Here is a tiny trained network, its code and every weight. The questions are about switching its units off for an input and a target symbol, where a switched-off unit gives its printed mean instead of its output.

import numpy as np


def w(rows, s, z=0):
    codes = np.array(rows[::2]) - 128.0
    scale = np.full(codes.shape[1], s)
    scale[-1] = z or s
    return codes * scale


def f(y):
    return np.maximum(y, 0)


def softmax(a):
    e = np.exp(a - a.max(-1, keepdims=True))
    return e / e.sum(-1, keepdims=True)


def log_softmax(a):
    a = a - a.max(-1, keepdims=True)
    return a - np.log(np.exp(a).sum(-1, keepdims=True))


def net(x, mask):
    ids = ['ΠΣΦδμξτ'.index(c) for c in x.split()]
    T = len(ids)
    res = E[ids] + P[:T]
    u = 0
    for l in range(3):
        q, k, v = (res @ M[l].T for M in (Q, K, V))
        z = softmax(np.where(np.tri(T) > 0, q @ k.T / 2**0.5, -1e9)) @ v
        res = res + np.where(mask[u], z, O[l][:, -1]) @ O[l][:, :-1]
        u += 1
        y = f(res @ A[l][:, :-1].T + A[l][:, -1])
        res = res + np.where(mask[u : u + 4], y, B[l][:, -1]) @ B[l][:, :-1]
        u += 4
    return log_softmax(res[-1] @ U[:, :-1].T + U[:, -1])


Q, K, V, O, A, B = {}, {}, {}, {}, {}, {}
E = w([
[177,161,84,82,126,119,143,82],'Π',
[209,85,184,99,117,121,60,142],'Σ',
[152,144,144,181,45,90,170,106],'Φ',
[132,122,255,156,122,162,144,152],'δ',
[146,122,123,184,182,203,158,106],'μ',
[55,222,182,165,163,98,131,106],'ξ',
[114,196,62,120,54,63,25,160],'τ',
],0.0091)
P = w([
[140,140,137,100,47,158,137,49],'0',
[140,221,131,52,145,134,156,161],'1',
[99,114,170,117,170,80,104,41],'2',
[171,125,131,194,37,183,136,101],'3',
[142,157,129,126,168,122,132,197],'4',
[111,97,135,182,212,94,58,82],'5',
[217,138,103,254,79,182,110,146],'6',
[145,132,146,133,160,115,142,210],'7',
],0.009)
Q[0] = w([
[128,125,127,135,123,143,146,2],'0.h1',
[122,102,125,127,127,133,140,164],'0.h1',
],0.0056)
K[0] = w([
[144,105,121,133,153,178,254,37],'0.h1',
[145,116,140,116,81,106,82,149],'0.h1',
],0.0044)
V[0] = w([
[69,124,141,190,239,101,131,143],'0.h1',
[155,117,76,67,219,71,88,254],'0.h1',
],0.0038)
O[0] = w([
[32,59,42,154,207,118,151,124,30],'0.h1',
[103,130,129,112,201,132,91,254,1],'0.h1',
],0.0047,0.0023)
A[0] = w([
[158,156,171,2,147,126,80,229,193],'0.n1',
[167,212,48,78,159,133,223,177,194],'0.n2',
[41,197,81,156,135,12,72,170,199],'0.n3',
[141,154,91,126,76,96,98,10,252],'0.n4',
],0.0052,0.0025)
B[0] = w([
[166,179,190,79,168,141,56,98,177],'0.n1',
[195,189,117,81,175,137,186,150,190],'0.n2',
[109,210,118,120,98,25,60,151,157],'0.n3',
[166,146,103,132,101,114,112,2,254],'0.n4',
],0.0064,0.0054)
Q[1] = w([
[4,89,108,65,125,92,125,134],'1.h1',
[181,118,107,185,67,144,117,74],'1.h1',
],0.011)
K[1] = w([
[149,149,147,2,50,141,141,4],'1.h1',
[86,143,37,174,155,78,40,199],'1.h1',
],0.0069)
V[1] = w([
[136,108,254,182,232,191,144,130],'1.h1',
[163,73,77,126,188,200,208,100],'1.h1',
],0.0075)
O[1] = w([
[182,87,172,63,199,239,88,36,84],'1.h1',
[254,84,135,116,177,135,216,113,3],'1.h1',
],0.0065,0.0007)
A[1] = w([
[107,199,194,54,237,150,187,118,161],'1.n1',
[232,136,99,136,84,150,255,171,218],'1.n2',
[140,138,55,60,214,89,153,48,183],'1.n3',
[120,110,220,107,226,124,108,106,249],'1.n4',
],0.0057,0.0017)
B[1] = w([
[15,179,109,186,154,131,161,207,231],'1.n1',
[164,98,138,128,156,85,240,147,253],'1.n2',
[115,151,59,130,253,91,107,83,247],'1.n3',
[43,126,191,163,149,110,157,99,219],'1.n4',
],0.0065,0.0053)
Q[2] = w([
[98,140,85,129,121,189,219,251],'2.h1',
[122,149,141,73,2,212,113,247],'2.h1',
],0.0068)
K[2] = w([
[211,245,44,66,102,100,193,51],'2.h1',
[55,254,146,69,47,8,176,75],'2.h1',
],0.005)
V[2] = w([
[75,130,232,255,71,158,206,187],'2.h1',
[116,139,49,231,157,154,205,91],'2.h1',
],0.0056)
O[2] = w([
[103,138,254,224,169,159,186,116,107],'2.h1',
[84,158,100,127,91,211,163,94,255],'2.h1',
],0.0088,0.0056)
A[2] = w([
[17,139,172,170,179,131,212,118,1],'2.n1',
[121,31,177,142,179,21,83,101,118],'2.n2',
[208,3,152,108,142,207,164,80,18],'2.n3',
[137,73,182,187,26,143,114,58,88],'2.n4',
],0.0068,0.0012)
B[2] = w([
[198,96,75,172,83,129,88,140,253],'2.n1',
[111,82,63,128,155,92,227,166,169],'2.n2',
[61,127,104,35,145,79,125,184,211],'2.n3',
[128,128,111,141,254,131,106,161,207],'2.n4',
],0.0095,0.0063)
U = w([
[57,108,86,55,204,79,208,197,110],'Π',
[171,104,148,127,7,96,220,123,253],'Σ',
[226,112,121,215,139,124,167,152,7],'Φ',
[82,159,153,166,124,241,37,21,223],'δ',
[245,103,89,76,102,112,2,143,53],'μ',
[121,164,245,93,186,129,123,113,196],'ξ',
[31,146,75,151,88,134,113,189,67],'τ',
],0.0064,0.0024)

Each question gives the input, a string of symbols that net reads in full, and the target symbol t.
The units are the heads (2 rows each of Q, K, V and O) and the neurons (one row each of A and B). Each row of codes is followed by its name. A weight is (code - 128) times the scale printed after its matrix; where a second scale follows, it is the last column's (O, A, B and U).
mask holds one flag per unit, layer by layer, with each layer's heads first. A switched-off unit (its flag False) gives its mean, the last column of its rows in O or B, instead of its output. The means were averaged over made-up inputs and are rounded, as every weight is.
A unit's drop is (log p(t) with every unit on - log p(t) with that unit switched off) / (log p(t) with every unit on - log p(t) with every unit switched off).
most important unit: the unit with the biggest drop
k most important neurons: the k neurons with the biggest drops, biggest first
top k neurons in layer l: the k neurons of layer l with the biggest drops, biggest first
input Π Π μ μ Π, target Φ: most important unit : 1.h1
input δ μ τ δ, target τ: top 2 neurons in layer 0 : (0.n3 0.n2)
input Σ Π Σ Σ, target μ: 3 most important neurons : (1.n1 1.n2 1.n4)
input ξ ξ μ Π Π μ δ, target Π: top 2 neurons in layer 2 : (2.n3 2.n4)
input Π Π μ Σ Π Σ μ ξ, target τ: top 2 neurons in layer 0 : (0.n4 0.n3)
input ξ ξ Π, target μ: top 2 neurons in layer 0 : (0.n4 0.n3)
input μ Π Π Π τ, target μ: top 2 neurons in layer 1 : (1.n1 1.n4)
input Π ξ Π Φ, target δ: top 2 neurons in layer 0 : (0.n4 0.n3)
input Σ Φ Π Π Σ Φ, target Π: top 3 neurons in layer 2 : (2.n2 2.n1 2.n4)
input Π Π Σ δ, target ξ: 3 most important neurons : (1.n1 2.n1 2.n4)
input Π Π Π μ μ μ Π, target Π: 2 most important neurons : (2.n3 1.n2)
input μ Π Π Φ ξ Σ Σ, target δ: top 2 neurons in layer 1 : (1.n3 1.n2)
input Φ μ δ, target Φ: 2 most important neurons : (2.n1 1.n4)
input Φ Φ Π δ μ Π Φ, target Π: most important neuron : (2.n3)
input μ Π Σ Σ Π Π Π, target Σ: 2 most important neurons : (2.n4 1.n2)
input μ τ δ Σ Π μ Π, target Π: 2 most important neurons : (2.n3 0.n1)
input Π δ Π, target Φ: top 2 neurons in layer 2 : (2.n1 2.n2)
input ξ δ Π Π Π Φ, target Φ: 2 most important neurons : (1.n1 0.n4)
input Π ξ Σ Π μ Π τ, target τ: 2 most important neurons : (0.n3 0.n2)
input Π μ ξ Π Π Σ, target Π: most important unit : 2.n2
input Π μ Σ Π Π Π Π τ, target μ: 3 most important neurons : (1.n1 0.n1 0.n3)
input ξ Σ ξ μ δ, target δ: top 2 neurons in layer 1 : (1.n1 1.n2)
input Π Π Φ ξ Π Π Π, target Σ: top 2 neurons in layer 2 : (2.n4 2.n1)
input Π δ Π τ μ, target Φ: 4 most important neurons : (2.n1 1.n1 1.n4 0.n2)
input Σ Π Π μ Σ δ Π, target ξ: top 2 neurons in layer 2 : (2.n3 2.n1)
input Π Π μ ξ Σ, target ξ: 2 most important neurons : (0.n1 2.n1)
input Π μ Π Π ξ Φ, target δ: 2 most important neurons : (0.n4 2.n3)
input Σ τ Π, target τ: top 2 neurons in layer 0 : (0.n3 0.n4)
input μ μ Π, target δ: top 2 neurons in layer 0 : (0.n4 0.n2)
input Π δ δ Π, target ξ: most important neuron : (2.n3)
